Here is a tiny trained network, its code and every weight. The questions are about switching its units off for an input and a class, where a switched-off unit gives its printed mean instead of its output.

import numpy as np


def w(rows, s, z=0):
    codes = np.array(rows[::2]) - 128.0
    scale = np.full(codes.shape[1], s)
    scale[-1] = z or s
    return codes * scale


def f(y):
    return y / 2 * (1 + np.tanh(0.7978845608 * (y + 0.044715 * y**3)))


def log_softmax(a):
    a = a - a.max(-1, keepdims=True)
    return a - np.log(np.exp(a).sum(-1, keepdims=True))


def net(x, mask):
    res = np.array(x, float).reshape(1, 7) / 4 @ E
    y = f(res @ A[0][:, :-1].T + A[0][:, -1])
    res = res + np.where(mask, y, B[0][:, -1]) @ B[0][:, :-1]
    return log_softmax(res[-1] @ U[:, :-1].T + U[:, -1])


A, B = {}, {}
E = w([
[201,114,121,178,133,80,150,93,161,15,195,144],'x0',
[118,107,125,144,143,126,170,125,111,124,131,120],'x1',
[90,66,138,5,150,227,161,147,216,105,153,159],'x2',
[116,135,128,141,121,144,95,115,128,123,135,135],'x3',
[145,137,124,112,118,122,122,145,142,137,124,121],'x4',
[148,119,130,128,121,141,127,112,117,136,130,144],'x5',
[176,65,124,123,208,138,61,42,112,77,86,37],'x6',
],0.014)
A[0] = w([
[108,192,139,157,110,83,132,106,70,206,85,135,242],'n0',
[147,196,129,144,123,111,173,153,109,100,235,200,183],'n1',
[104,188,129,177,47,91,146,137,68,146,112,165,230],'n2',
[76,121,147,103,149,170,109,112,77,227,56,85,242],'n3',
[58,150,123,149,91,158,162,197,148,237,146,254,253],'n4',
[162,179,138,164,165,30,102,120,44,113,94,100,225],'n5',
],0.0083,0.0055)
B[0] = w([
[116,125,44,162,73,135,152,190,127,138,125,98,206],'n0',
[120,134,105,139,96,114,152,95,225,174,198,153,194],'n1',
[118,152,71,148,100,70,152,158,124,149,117,129,207],'n2',
[132,153,181,124,141,186,161,184,65,103,53,53,219],'n3',
[8,77,119,135,107,119,129,122,94,136,132,168,252],'n4',
[191,102,110,205,122,136,58,128,113,173,122,129,216],'n5',
],0.015,0.022)
U = w([
[110,155,84,133,93,125,157,175,81,129,91,135,51],'0',
[175,156,159,157,103,172,126,155,80,130,59,91,18],'1',
[134,204,122,171,113,85,146,123,166,155,161,140,94],'2',
[189,105,130,155,148,97,77,91,97,137,155,137,161],'3',
[54,92,152,60,137,137,134,140,68,148,106,163,130],'4',
[123,133,203,34,175,182,129,128,103,88,65,98,173],'5',
[97,132,196,103,102,144,167,109,197,75,165,199,142],'6',
[166,73,105,64,192,139,105,62,166,9,150,120,252],'7',
],0.013,0.0017)

Each question gives the input, the list of numbers given to net, and the class t.
The units are the neurons (one row each of A and B). Each row of codes is followed by its name. A weight is (code - 128) times the scale printed after its matrix; where a second scale follows, it is the last column's (A, B and U).
mask holds one flag per neuron, in row order. A switched-off neuron (its flag False) gives its mean, the last column of its row in B, instead of its output. The means were averaged over made-up inputs and are rounded, as every weight is.
A unit's drop is (log p(t) with every unit on - log p(t) with that unit switched off) / (log p(t) with every unit on - log p(t) with every unit switched off).
The circuit of an input: a set's keep is (log p(t) with only the set's units on - log p(t) with every unit switched off) / (log p(t) with every unit on - log p(t) with every unit switched off). Starting from all 6 units, units are removed one at a time, each time the one whose removal leaves the highest keep (on an exact tie, the one counted first), for as long as the keep stays at least 0.8.
circuit, biggest first: the units of the circuit, biggest drop first
unit that matters most: the unit with the biggest drop
top k neurons: the k neurons with the biggest drops, biggest first
drop of u: that unit's drop, to one decimal
input [4,-4,7,6,-5,-8,-8], class 6: unit that matters most => n1
input [4,5,1,4,6,1,8], class 7: circuit, biggest first => n2, n0
input [0,4,1,-2,-7,6,-1], class 4: circuit, biggest first => n0, n5
input [7,-3,2,-7,6,1,-1], class 6: top 2 neurons => n5, n2
input [1,-4,1,-6,1,-2,-8], class 6: top 4 neurons => n1, n4, n3, n5
input [1,-4,5,1,1,-7,6], class 7: top 2 neurons => n3, n4
input [7,-1,1,5,-7,8,-5], class 6: circuit, biggest first => n5, n0
input [1,-4,8,2,8,8,-5], class 6: top 2 neurons => n3, n1
input [2,-1,8,-1,5,1,-6], class 6: top 2 neurons => n1, n3
input [0,5,2,-4,0,1,-1], class 4: top 2 neurons => n1, n0
input [0,0,8,-7,7,0,2], class 5: top 2 neurons => n4, n1
input [-5,0,-8,-8,1,8,1], class 1: top 2 neurons => n5, n3
input [1,6,-7,5,7,2,-6], class 2: top 2 neurons => n1, n3
input [-7,-3,2,4,-1,5,-3], class 4: circuit, biggest first => n4
input [-2,-8,-7,-8,2,4,2], class 1: top 2 neurons => n5, n4
input [-4,-2,-7,-2,4,-7,2], class 1: drop of n4 => 0.2
input [-8,2,5,-2,-5,-6,-6], class 4: drop of n4 => 0.2
input [4,4,8,-8,-8,6,2], class 7: drop of n3 => 0.3
input [1,2,-5,-8,6,0,7], class 3: top 2 neurons => n3, n5
input [4,-1,4,5,-1,6,7], class 7: unit that matters most => n3
